Each row has a class, written after it.
[-28  19 -83  22  49   5  15  26  22 -34   3  44 -20 -23 -36 -50   3   6
  -7 -17  60   2  18  21  -2 -10 -74   1 -20  -8  29  -6  10  23  40  -3
  38 -28] -> J696
[-25  44  40 -33 -13  -9   3 -23  85  -2  10  -3  12  13  72  11  24  17
 -20  38  12 -11 -25  32  35  57  30 -12 -22   8  42  10 -26  33  10 -21
  42  17] -> J223
[-36  51   3 -41   0 -10   9 -30  68  17  15  20   9  -8  96  13  25   6
  -9  58  21  -5 -26  39  43  31  37 -50 -20  26  45  31 -21  74  24 -23
  44  -6] -> J223
[-36  41  16 -19   8  13 -10 -19  63   7   5  10  12 -19  80  -2  -6  14
 -35  44  -1 -19 -22  23  38  52  21 -35 -17  59  56  19 -10   9  -3 -13
   7  14] -> J177
[-15  21 -37  51  27   0  -9  -6  18  -5  -1  74 -19  -2 -23 -26  -4  15
   1 -19  63 -23  15  19  18 -30 -55  -1   7 -10  59   3  -9  53  18 -12
  20 -29] -> J177
[-11  39  62  64  10   6   0  36 -29  32 -37  50  14  -7 -65  24 -11 -10
  12 -13  47   3 -33  59  56 -14 -33   1  38  33   0  26 -41  70  -5  18
 -37   6] -> J110
[-10   3 -40  36  25  -5   0  -8   8  -4 -11  70 -19 -16 -22 -15  15  12
  -3 -29  65 -23  11  12  20 -30 -43  11   4 -13  60   4  -6  58  -1  -1
  28 -22] -> J244
[-31  18 -75  10  41 -13  18  18  28 -22  -5  75 -31   9 -15 -30   5  13
  11  -1  56  -7  26  28  16  -8 -67  -4 -25 -27  18 -10   5  50  35  -7
  44 -43] -> J223
[-20  -3 -51  30  21 -27  -9  -1  53 -14 -14  57 -21 -19 -15 -11 -14 -28
   5 -16  46 -23  20  35  18  -9 -86 -20 -35  21  14 -26  -4  66  11   2
  34  -6] -> J223
[  5  -1 -54  36  40  -5  -6 -15  10   1 -10  39 -29  -3 -28 -26  -1 -21
   7 -31  64 -35  17  27  27 -50  -3 -22  16 -35  20  17  -7  63  14   7
  29 -15] -> J622
[-26  28  34  60  24  29   6  57 -20  32 -25  75  25  13 -47  -5  15 -11
  21  20  71  14 -10  81  64  -4 -17 -26  14   6  35  22 -28  58  21  -2
 -20  -7] -> J696
[  2  -6 -53  33  44 -13 -17  -3  35   6  -9  47 -30   5 -20 -28   7 -41
  -1 -35  53 -43  27  40  28 -60 -21 -38   9 -11  32  18 -24  68   5  10
  30  -3] -> J899
[ -4  -1 -46  31  44  -9 -14  -6  28   6 -15  49 -28   3 -19 -24  10 -33
  -2 -39  57 -41  26  39  32 -57 -25 -28  11 -12  33  19 -26  69   7   8
  25  -8] -> J899
[-25  34  22 -48   9  -8   7 -30  73  27  16  -2   1 -14  82   1  25  -6
 -35  44  11 -25 -26  32  41  26  41 -50  -8  33  48  27 -29  60   8   4
  36   7] -> J899
[ -5 -52  18 -55  -2   2  -5 -17  37 -12  13  24  -1  15 -13  18 -38  77
   9 -14  29 -46  -1   8  51  20  48  28   5  10  49 -28  53  18 -74   2
  -8  35] -> J223
[  9   4  76  59  -8  -3   2  14 -18  52 -34  21   5  13 -74  21 -28 -28
   5 -11  37 -21 -34  29  54 -26 -14  -9  24 -13  12   8 -42  62 -31  19
 -50  23] -> J622
[-37  49  -7 -38   1   1   8 -30  72  11  17  -9  14 -34  70  11  17  -3
 -34  45  26  -5 -26  36  46  32  42 -42 -10  42  62  30 -25  51  24  -6
  49   9] -> J696
[  1 -49  23 -37  29  21 -19  -4  -7  -5  12  50  11 -23  -3  15  -7  67
  11 -13  37 -56 -11  29  42  38  75  15   8  36  63  -7  60  14 -71 -13
 -42  47] -> J622
[-20   7 -69  17  44 -20  17  14  19   3   6  47 -38   1 -27 -55   2   0
  -5 -16  62 -22  25  23  10 -30 -63 -26  -8 -40  35  -2   0  49  20  12
  40 -23] -> J899
[-46  50  -9 -38   5 -19  18 -32  79  18   7  10  16 -35  73   7  38 -20
 -33  42  22   1 -19  41  45  39  42 -39 -13  41  30  19 -21  52  31   1
  58   2] -> J110
[ -6   6 -41  30  28   3 -11 -11   1  -2  -7  69 -22 -20 -29  -3  -5  13
   5 -31  71 -34  11  27  15 -13 -41   1  13 -19  35   9   3  64   9   3
  18 -24] -> J622
[-18  47  17 -24 -10 -21  18 -14  54   8  20 -28  -2 -26  87   8  15   2
 -19  30  -4 -36 -38   5  34  27  35 -33 -18  64  13  -7 -17  15   2  -4
  34  39] -> J731
[ -5 -38  35 -38  15  17 -10 -14  -3 -15  16  51  11 -10 -12  15  -2  71
  13 -23  52 -39  -5  30  56  35  45  22  37  58  67 -16  38  18 -46   1
 -33  58] -> J947
[-34  21 -81  30  57  -2  31  24  25 -19   0  59 -21 -11 -31 -56  12  16
 -11 -11  56 -10  23  30  14 -11 -39  -1 -24 -35  19  -4  19  25  26  -2
  44 -31] -> J110
[ -5   5  63  55 -14  -3   6  15  -3  38 -30  11   4  14 -80  29 -24 -14
  -8  -7  34 -25 -27  44  58 -19 -15  14  25  -4  -5   1 -40  57 -24  28
 -32  23] -> J110
[-10  24  68  61   6  12  -7  23 -21  25 -35  37   7   3 -69  25 -11 -11
   8 -10  40 -13 -31  55  53 -18 -37   4  39  35 -10  23 -32  71   1  23
 -40  17] -> J110
[ -1 -72   7 -41  -2   6 -37   4  -1  22  34  46   1  -9  20  16  -9  90
  32   2  49 -58  -3  16  69  15 114   8  51  24  87  -9  59  24 -51  20
 -17  36] -> J731
[  0 -62  24 -48 -13   6 -10 -21  28 -11  25  14 -10   0 -51  23 -25 104
 -17  -5  46 -70   1  22  44  29  74  58  28   9  95 -34  42  23 -64  15
 -10  33] -> J696
[-29  22  39  55  17  34   5  46 -19  39 -18  63  20  18 -47  -6   9  11
  17  29  63  -3  -7  82  64  -9  21 -18   9  -5  45  18 -28  53   6  -4
 -30  -7] -> J696
[-15  29  63  39  -4  -3   0  40 -18  38 -37  70  13  10 -52  29 -18   2
  26   0  49   8 -35  60  64  11 -48  -2  17  23  13  23 -47  88  -4  -3
 -36  -2] -> J223
[-15  36  42 -20  -7   2   4 -28  74  -6  15 -12  12  -7  60  -9  32  10
 -33  29   7 -12 -41   8  32  49  45  -8 -13   4  63  12 -26  19   4  -1
  36  17] -> J244
[  2  19  79  53  -4   4 -13  24 -28  32 -31  43  14 -17 -73  20 -24 -18
  20 -15  49   2 -41  44  48   6 -49  -9  41  27  -2  28 -38  80  -3  23
 -49  11] -> J622
[-12   8 -39  39  34   2   1 -27  21 -20  -7  35 -23   3 -22 -34  -5 -11
   4 -30  58 -19  21  23  31 -58 -26 -21  24  -6  20  11 -21  56  29   8
  22  -8] -> J947
[-34  23   4 -32   4   7  -4 -17  55   2   2  -1  14 -33  67   8  14  10
 -34  34 -11 -13 -28   2  41  47  31  -7 -29  44  50  22 -15   3 -14   1
  18  15] -> J244
[  4   0  89  56 -12  16  10   7 -16  30 -20  17  10  25 -75  10 -28 -11
   5  -8  47  -4 -34  31  64 -32 -28  -7  48  -1   5   5 -49  66  -9  32
 -53  17] -> J947
[ -1  13  54  50  13  35 -19  27 -40  33 -41  33  27  -1 -44  36  -5 -16
   5 -22  58  -9 -54  59  75  -8 -10   6  32  40  40  32 -37  52 -13  -5
 -52  31] -> J696
[ -3  -6 -56  32  45 -15 -23   1  28  -1  -6  42 -29   3 -26 -34   8 -39
  11 -36  55 -31  19  34  23 -66 -32 -26  15 -10  19  23 -22  66  15  11
  23  -5] -> J899
[-38  51  10 -37   1   0  15 -15  65  12  23  16   1 -30  97  18  39  -2
 -24  50  24 -10 -23  27  47  32  42 -39 -16  38  39  18 -28  42  24  -8
  47  10] -> J731
[-30  49   7 -39  -1 -12   5 -44  66  18  18   5   9 -43  84  18  18 -15
 -24  45  22  -6 -20  29  29  41  38 -53 -12  27  38  25 -21  60  17  -3
  40   3] -> J622
[ -8 -65  18 -55 -10  11  -7 -24  24  -1  15  22  -4  -4 -46  21 -17  96
 -13 -11  52 -64   7  27  54  28  86  53  26   6  94 -21  37  30 -58   7
 -10  32] -> J696
[ -1  -2 -52  40  36 -11  -5 -20  32  -4 -20  42 -26   5 -22 -33   6 -24
  -7 -41  47 -30  14  12  34 -54   9 -14   7 -26  56   5 -18  46   3   8
  31 -12] -> J244
[-10  -6 -71  41  49 -13   1  -9  34  -4 -10  50 -28   3 -27 -52  16 -19
  -3 -29  60 -29  17  32  40 -53  17 -23   1 -27  57  19 -13  60  10  -3
  27  -8] -> J244
[-12 -69   6 -58 -11 -13 -34 -12  36  25  25  48   8  16  19  19 -27 102
  31  17  41 -50   9  25  70  37 104  12  27  -4 100  -8  52  48 -57   5
   1  25] -> J223
[ -7 -65   8 -50  -8   8  -1 -18  26  -5  26  24  -5  -5 -47  16 -21 110
 -20   5  48 -74   1  22  55  26  89  50  24   7 103 -24  48  26 -67  10
  -8  22] -> J696
[-11 -69   5 -53 -11  -5  -9  -9  25  -4  25  21  -2  -9 -51  12 -14  95
  -9   7  45 -59   6  27  55  32  87  50  30  19  90 -26  43  23 -55  17
 -13  26] -> J696
[ -1 -48  18 -33  20   5 -13  10   3  -5  10  58   8   0 -11   6   2  74
  12 -12  36 -49 -12  20  62  34  73  27  20  46  90 -17  55   1 -74   3
 -26  51] -> J244
[-10 -36  31 -21  21  13 -17   1  22  -3   9  72  11  -6 -11   4  -9  61
   2  -5  42 -49  -4  37  65  49  37  10  13  65  90 -19  47  13 -56  -9
 -29  49] -> J177
[ -8 -70  27 -51 -13   8   2 -10  18   1  23  43 -23  -7 -33  20  -8 106
 -19   1  36 -83   3  15  55  29  98  51  17   8  84 -34  42  14 -73  12
 -18  28] -> J731
[ -5 -55  27 -46  -2  19   3  -3   6  -4  20  23 -13  -4 -14   3 -20  93
   1  -7  43 -59   1  16  56  13  83  30  20  25  54 -31  59 -12 -75  11
  -7  46] -> J731
[-31  -8 -78  40  27 -30  -4  -6  46  -7  -7  52 -24 -35 -30 -28  -2 -19
 -11  -3  55 -31  30  56  17  -6 -49 -24 -22   0  18 -11   6  62  29  15
  56  -9] -> J110
[  8  17  65  43   5  13  -5  29 -42  38 -43  57  17  14 -39  43 -11 -16
  16 -17  51 -18 -63  55  81  -1 -23  -5  20  29  33  20 -38  74 -34  -8
 -50  25] -> J223
[ -5 -52  34 -44   1   5   1 -33  24 -21  16  17   4  -8 -10   6 -24  74
  -4 -16  44 -43   7  14  54  15  53  16  35  39  64 -22  44  12 -66  12
 -12  57] -> J947
[-35  34  -4 -34   8  24 -11 -18  52  15  -2 -12  19 -25  83  24  -4  20
 -27  34   7 -19 -15  28  42  34  42 -25 -21  52  47  33 -12  18  -2 -16
  27  24] -> J696
[-17  24  61  52  -6  -2  -7  37 -29  31 -30  66   6   9 -67  18  -8  -4
  22   6  46  11 -39  45  55  -2 -54  -2  43  34  20  25 -36  68   5  27
 -42   0] -> J244
[-37  47  15 -25  -1  -7   7 -32  85  14  18   7   9 -25  84  -8   9  -7
 -35  66  14  -5 -26  27  46  47  15 -52 -21  44  55  15 -27  50  26  -4
  41   1] -> J177
[ -5  10  79  44 -20  -2  12  14   0  48 -34  33   3  40 -66  23 -35  -4
  11  -4  36 -14 -32  31  65 -25 -15   0   8 -29  23  -3 -50  74 -30  10
 -38   6] -> J223
[-16 -63  32 -41 -10   5 -10 -26  36   9  19  45 -11  12 -24   2 -21 104
 -16  17  44 -78   9  22  59  31  75  34  26  20 106 -24  44  28 -71   5
 -24  30] -> J177
[ -2 -54  11 -57   5   3  -5 -13  23  -2  16  24  -1  11  -1   9 -34  82
  17  -6  38 -52   2  23  55  11  76  12   6   9  59 -11  54  29 -82 -10
  -8  47] -> J223
[ 14  -2  79  49 -13   6  -7  19 -30  59 -33  19  -2  30 -77  13 -25 -18
  19 -15  42 -21 -28  24  46 -33   3  -1  38 -28  11  11 -43  54 -29  24
 -47  25] -> J622
[-30 -16 -54  35  26  -6 -10   6  41 -18   4  66 -30 -45 -23 -15  -3 -20
   1 -11  54 -36  18  29  26 -17 -67 -16 -31  22  12 -18  -2  60  22  11
  31   3] -> J731
[-37  29  14 -26   2  22  -3  -8  48   8   6   2   5 -38  82  22  12  18
 -31  35  -7 -19 -13  18  49  46  30 -15 -22  62  23  12  -8  -6   2  -1
  21  14] -> J731
[ -6 -39  32 -32  12  17  -3 -24  31  -1  17  25  -5   2  -8  -8 -48  77
  -8  -7  40 -51   2  19  52  21  51  -1  11  26  77 -26  52  15 -72  -1
 -21  49] -> J177
[-43  39   1 -35   9 -10   7 -25  76  10  12  21  13 -26  88   0  36   1
 -28  53  22   1 -29  26  53  49  42 -39 -13  26  71  31 -23  54  22   0
  41   1] -> J244
[ -4 -39  16 -36  23  10  -3   1  -1   2  14  44   1 -16 -34  12  -7  88
  -2 -17  40 -52  -1  48  48  30  80  32  25  47  60  -8  59  17 -67  -3
 -24  48] -> J110
[-18  27  67  70   8  -1  -6  36 -15  25 -37  68  21 -13 -61  16  -6 -25
  13  -8  43   9 -50  45  66   6 -63  -9  21  42  31  28 -46  78  -2  14
 -53  14] -> J244
[-38  49  -9 -32  10  -8  11 -30  72  11  14   4  15 -29  81  14  37 -10
 -29  44  22  -4 -15  44  43  37  47 -38  -7  28  26  25 -17  53  30   0
  52   1] -> J110
[  2   0  71  41  -7   7   5  19 -20  51 -28  31   3  23 -73  13 -17 -21
  14  -5  44 -18 -26  29  51 -26  -3 -10  26 -25  11  13 -36  58 -28  19
 -44  22] -> J622
[  9  -6  83  45  -8   2  -2  29 -14  54 -30  27  -5  33 -79  15 -16 -30
   0 -10  37 -28 -27  34  57 -39 -37 -10  34  -3  15  10 -52  65 -33  37
 -45  18] -> J899
[ -2   1  65  57  -9  -1   3  29  -3  36 -28  35   7  28 -77   8  -9 -26
   9  -3  36  -8 -36  20  71 -25 -18   3  26 -14  29   9 -49  55 -20  34
 -34  19] -> J244
[ -5 -53  17 -39   8  -6  -5 -15  33  -5  10  34   4  -2 -12   4 -17  61
  -1 -19  40 -42  -7   5  62  22  58  15  19  27  84 -23  54   9 -77  14
  -8  54] -> J244
[ -2 -46  28 -35   9   9 -17  13  -6  -4  22  51  -6 -12  -9  14   6  84
  15 -11  40 -60  -6  41  58  34  96  28  24  57  67 -23  49  -4 -59  -1
 -24  54] -> J731
[ 13  -6  75  50  10   5 -21  33 -23  39 -35  36  14  10 -50  27   0 -36
   5 -22  50 -17 -50  50  70 -12 -54  -2  34  29  20  20 -42  62 -24  21
 -42  32] -> J899
[ -9 -47  12 -40  10  18  11  -1  11   0  20  28 -10  -6  -1   7 -20  78
  -4 -10  39 -60   7  18  60  11  83   8   1  16  60 -28  55 -11 -80  -1
  -7  56] -> J731
